Here is a tiny trained network, its code and every weight. The questions are about switching its units off for an input and a target symbol, where a switched-off unit gives its printed mean instead of its output.

import numpy as np


def w(rows, s, z=0):
    codes = np.array(rows[::2]) - 128.0
    scale = np.full(codes.shape[1], s)
    scale[-1] = z or s
    return codes * scale


def f(y):
    return y / 2 * (1 + np.tanh(0.7978845608 * (y + 0.044715 * y**3)))


def softmax(a):
    e = np.exp(a - a.max(-1, keepdims=True))
    return e / e.sum(-1, keepdims=True)


def log_softmax(a):
    a = a - a.max(-1, keepdims=True)
    return a - np.log(np.exp(a).sum(-1, keepdims=True))


def net(x, mask):
    ids = ['αγεηφψω'.index(c) for c in x.split()]
    T = len(ids)
    res = E[ids] + P[:T]
    u = 0
    for l in range(3):
        r = res
        for j in range(3):
            rows = slice(3 * j, 3 * j + 3)
            q, k, v = (r @ M[l][rows].T for M in (Q, K, V))
            z = softmax(np.where(np.tri(T) > 0, q @ k.T / 3**0.5, -1e9)) @ v
            o = O[l][rows]
            res = res + np.where(mask[u + j], z, o[:, -1]) @ o[:, :-1]
        u += 3
        y = f(res @ A[l][:, :-1].T + A[l][:, -1])
        res = res + np.where(mask[u : u + 4], y, B[l][:, -1]) @ B[l][:, :-1]
        u += 4
    return log_softmax(res[-1] @ U[:, :-1].T + U[:, -1])


Q, K, V, O, A, B = {}, {}, {}, {}, {}, {}
E = w([
[188,118,10,187],'α',
[171,91,65,166],'γ',
[106,173,139,252],'ε',
[157,106,117,111],'η',
[218,92,107,186],'φ',
[167,8,233,158],'ψ',
[164,39,75,234],'ω',
],0.014)
P = w([
[85,187,9,111],'0',
[160,66,148,100],'1',
[96,117,169,189],'2',
[101,120,137,131],'3',
[85,115,154,142],'4',
[184,13,158,102],'5',
],0.013)
Q[0] = w([
[119,92,167,133],'0.h1',
[180,116,128,86],'0.h1',
[156,86,144,76],'0.h1',
[115,156,133,166],'0.h2',
[162,108,141,154],'0.h2',
[120,10,167,113],'0.h2',
[140,108,28,98],'0.h3',
[65,128,121,174],'0.h3',
[145,172,81,161],'0.h3',
],0.012)
K[0] = w([
[205,92,207,92],'0.h1',
[79,64,113,96],'0.h1',
[87,53,109,106],'0.h1',
[131,171,96,83],'0.h2',
[30,78,96,130],'0.h2',
[129,255,158,107],'0.h2',
[118,30,167,82],'0.h3',
[101,126,139,48],'0.h3',
[112,107,142,96],'0.h3',
],0.011)
V[0] = w([
[158,82,151,53],'0.h1',
[127,130,194,99],'0.h1',
[178,122,51,138],'0.h1',
[199,103,142,197],'0.h2',
[177,122,152,135],'0.h2',
[224,216,97,213],'0.h2',
[210,139,88,28],'0.h3',
[150,2,158,60],'0.h3',
[69,160,126,51],'0.h3',
],0.0073)
O[0] = w([
[84,225,124,177,108],'0.h1',
[96,115,85,83,81],'0.h1',
[145,148,169,205,187],'0.h1',
[151,62,223,126,181],'0.h2',
[20,141,225,139,108],'0.h2',
[176,233,253,63,255],'0.h2',
[133,164,121,52,98],'0.h3',
[89,131,221,104,95],'0.h3',
[159,122,118,94,29],'0.h3',
],0.0066,0.0061)
A[0] = w([
[82,122,123,80,18],'0.n1',
[169,115,171,163,129],'0.n2',
[95,146,30,88,7],'0.n3',
[254,105,139,126,164],'0.n4',
],0.0098,0.0019)
B[0] = w([
[133,148,127,174,115],'0.n1',
[63,119,106,48,229],'0.n2',
[255,89,27,118,131],'0.n3',
[22,186,122,231,255],'0.n4',
],0.0073,0.0094)
Q[1] = w([
[181,189,181,109],'1.h1',
[182,218,4,90],'1.h1',
[117,129,152,111],'1.h1',
[100,112,106,171],'1.h2',
[134,39,165,47],'1.h2',
[80,158,137,166],'1.h2',
[144,12,86,140],'1.h3',
[129,131,1,181],'1.h3',
[94,214,231,174],'1.h3',
],0.0081)
K[1] = w([
[127,75,155,173],'1.h1',
[72,55,165,76],'1.h1',
[113,60,113,165],'1.h1',
[197,127,68,131],'1.h2',
[131,85,132,83],'1.h2',
[173,137,61,145],'1.h2',
[60,65,158,106],'1.h3',
[129,254,39,159],'1.h3',
[130,112,186,61],'1.h3',
],0.0095)
V[1] = w([
[185,211,76,196],'1.h1',
[100,144,102,52],'1.h1',
[125,95,200,117],'1.h1',
[199,124,111,248],'1.h2',
[96,120,145,205],'1.h2',
[54,159,175,82],'1.h2',
[154,236,128,199],'1.h3',
[66,159,80,75],'1.h3',
[102,190,84,147],'1.h3',
],0.011)
O[1] = w([
[158,237,124,41,251],'1.h1',
[112,117,224,133,88],'1.h1',
[140,113,138,226,66],'1.h1',
[161,69,176,98,221],'1.h2',
[120,135,56,123,168],'1.h2',
[8,177,217,247,81],'1.h2',
[36,155,122,46,164],'1.h3',
[253,90,230,175,104],'1.h3',
[152,41,148,158,138],'1.h3',
],0.0059,0.024)
A[1] = w([
[141,120,98,119,166],'1.n1',
[136,89,159,144,6],'1.n2',
[59,93,125,129,98],'1.n3',
[254,132,154,144,173],'1.n4',
],0.011,0.0016)
B[1] = w([
[80,153,255,185,252],'1.n1',
[148,113,93,46,126],'1.n2',
[136,158,148,110,160],'1.n3',
[120,54,168,106,215],'1.n4',
],0.0086,0.0041)
Q[2] = w([
[142,228,204,45],'2.h1',
[58,161,18,184],'2.h1',
[150,145,124,13],'2.h1',
[254,11,137,93],'2.h2',
[158,11,170,151],'2.h2',
[212,115,84,226],'2.h2',
[220,112,223,141],'2.h3',
[214,94,74,92],'2.h3',
[103,72,87,245],'2.h3',
],0.0081)
K[2] = w([
[193,144,89,180],'2.h1',
[79,143,179,37],'2.h1',
[51,160,121,150],'2.h1',
[77,165,182,103],'2.h2',
[122,220,246,185],'2.h2',
[97,113,189,93],'2.h2',
[158,136,143,27],'2.h3',
[72,166,171,151],'2.h3',
[118,119,121,175],'2.h3',
],0.012)
V[2] = w([
[91,71,172,154],'2.h1',
[133,157,120,117],'2.h1',
[98,99,117,89],'2.h1',
[127,154,148,166],'2.h2',
[170,143,254,85],'2.h2',
[120,138,171,143],'2.h2',
[114,82,150,199],'2.h3',
[206,82,159,124],'2.h3',
[125,142,85,162],'2.h3',
],0.013)
O[2] = w([
[171,102,147,129,50],'2.h1',
[84,201,155,195,160],'2.h1',
[234,185,123,167,160],'2.h1',
[139,166,108,207,85],'2.h2',
[3,123,136,92,163],'2.h2',
[56,163,123,110,99],'2.h2',
[169,75,208,149,4],'2.h3',
[180,115,119,71,135],'2.h3',
[128,119,162,157,89],'2.h3',
],0.0058,0.03)
A[2] = w([
[254,90,120,123,93],'2.n1',
[131,132,121,134,66],'2.n2',
[238,123,118,194,218],'2.n3',
[150,18,39,130,248],'2.n4',
],0.009,0.0017)
B[2] = w([
[84,113,170,192,219],'2.n1',
[88,136,168,205,121],'2.n2',
[144,104,168,42,253],'2.n3',
[121,255,168,76,213],'2.n4',
],0.0096,0.005)
U = w([
[219,180,150,83,166],'α',
[123,82,121,87,251],'γ',
[173,122,91,106,109],'ε',
[125,23,107,64,32],'η',
[88,109,116,157,83],'φ',
[150,85,169,94,149],'ψ',
[255,120,53,129,99],'ω',
],0.0083,0.0028)

Each question gives the input, a string of symbols that net reads in full, and the target symbol t.
The units are the heads (3 rows each of Q, K, V and O) and the neurons (one row each of A and B). Each row of codes is followed by its name. A weight is (code - 128) times the scale printed after its matrix; where a second scale follows, it is the last column's (O, A, B and U).
mask holds one flag per unit, layer by layer, with each layer's heads first. A switched-off unit (its flag False) gives its mean, the last column of its rows in O or B, instead of its output. The means were averaged over made-up inputs and are rounded, as every weight is.
A unit's drop is (log p(t) with every unit on - log p(t) with that unit switched off) / (log p(t) with every unit on - log p(t) with every unit switched off).
The circuit of an input: a set's keep is (log p(t) with only the set's units on - log p(t) with every unit switched off) / (log p(t) with every unit on - log p(t) with every unit switched off). Starting from the 12 units with the biggest drops (on a tie, the unit counted first), units are removed one at a time, each time the one whose removal leaves the highest keep (on an exact tie, the one counted first), for as long as the keep stays at least 0.8.
units of the circuit, in order: the units of the circuit, biggest drop first
unit that matters most: the unit with the biggest drop
k most important neurons: the k neurons with the biggest drops, biggest first
top k neurons in layer l: the k neurons of layer l with the biggest drops, biggest first
which heads matter: for each layer, one digit per head in row order, 1 if its drop is at least 0.15 and else 0, layers parted by /
drop of u: that unit's drop, to one decimal
input ω η α ω, target ω: units of the circuit, in order -> (2.h2)
input η γ ψ η, target η: 4 most important neurons -> (0.n3, 1.n4, 0.n4, 2.n4)
input ψ ε ψ, target ψ: units of the circuit, in order -> (2.h3, 1.h1)
input ψ ε ω ω ω, target ψ: 2 most important neurons -> (2.n1, 2.n3)
input φ ω φ α ψ, target φ: units of the circuit, in order -> (1.h2, 0.h2, 2.h3, 0.h3)
input φ α ψ φ, target φ: which heads matter -> 010 / 010 / 001
input φ γ ε γ, target φ: units of the circuit, in order -> (1.h2, 2.h3, 1.h1)
input φ ψ φ ω, target φ: units of the circuit, in order -> (1.h2, 0.h2, 2.h3, 0.h3)
input ω γ ψ ψ ψ, target ω: which heads matter -> 100 / 011 / 010
input η ψ φ ψ ε φ, target η: 2 most important neurons -> (0.n3, 2.n4)
input ω η φ, target ω: which heads matter -> 100 / 000 / 010
input ψ φ ω γ ε, target ψ: 3 most important neurons -> (2.n3, 0.n4, 2.n1)
input η φ ε γ γ, target η: 2 most important neurons -> (0.n3, 2.n4)
input ω ψ ω, target ω: most important neuron -> (1.n1)
input ψ η ε ε ψ, target ψ: 2 most important neurons -> (2.n3, 2.n1)
input η ψ ψ, target η: 2 most important neurons -> (0.n3, 1.n4)
input ω φ η, target ω: which heads matter -> 100 / 100 / 010
input η φ φ, target η: 2 most important neurons -> (0.n3, 1.n4)
input φ ε η, target φ: top 2 neurons in layer 2 -> (2.n3, 2.n4)
input η ω ε ε, target η: 2 most important neurons -> (0.n3, 2.n4)
input ω γ γ α, target ω: unit that matters most -> 2.h2
input ψ ψ ω, target ψ: drop of 0.h3 -> 0.2
input φ φ ε α ε ε, target φ: drop of 1.h2 -> 0.3
input ω ω φ η γ, target ω: drop of 2.n4 -> 0.1
input ψ η γ α, target ψ: drop of 1.n1 -> 0.0
input φ ε ε φ, target φ: top 2 neurons in layer 0 -> (0.n4, 0.n3)
input ψ ε ψ ψ ε ε, target ψ: top neuron in layer 2 -> (2.n3)
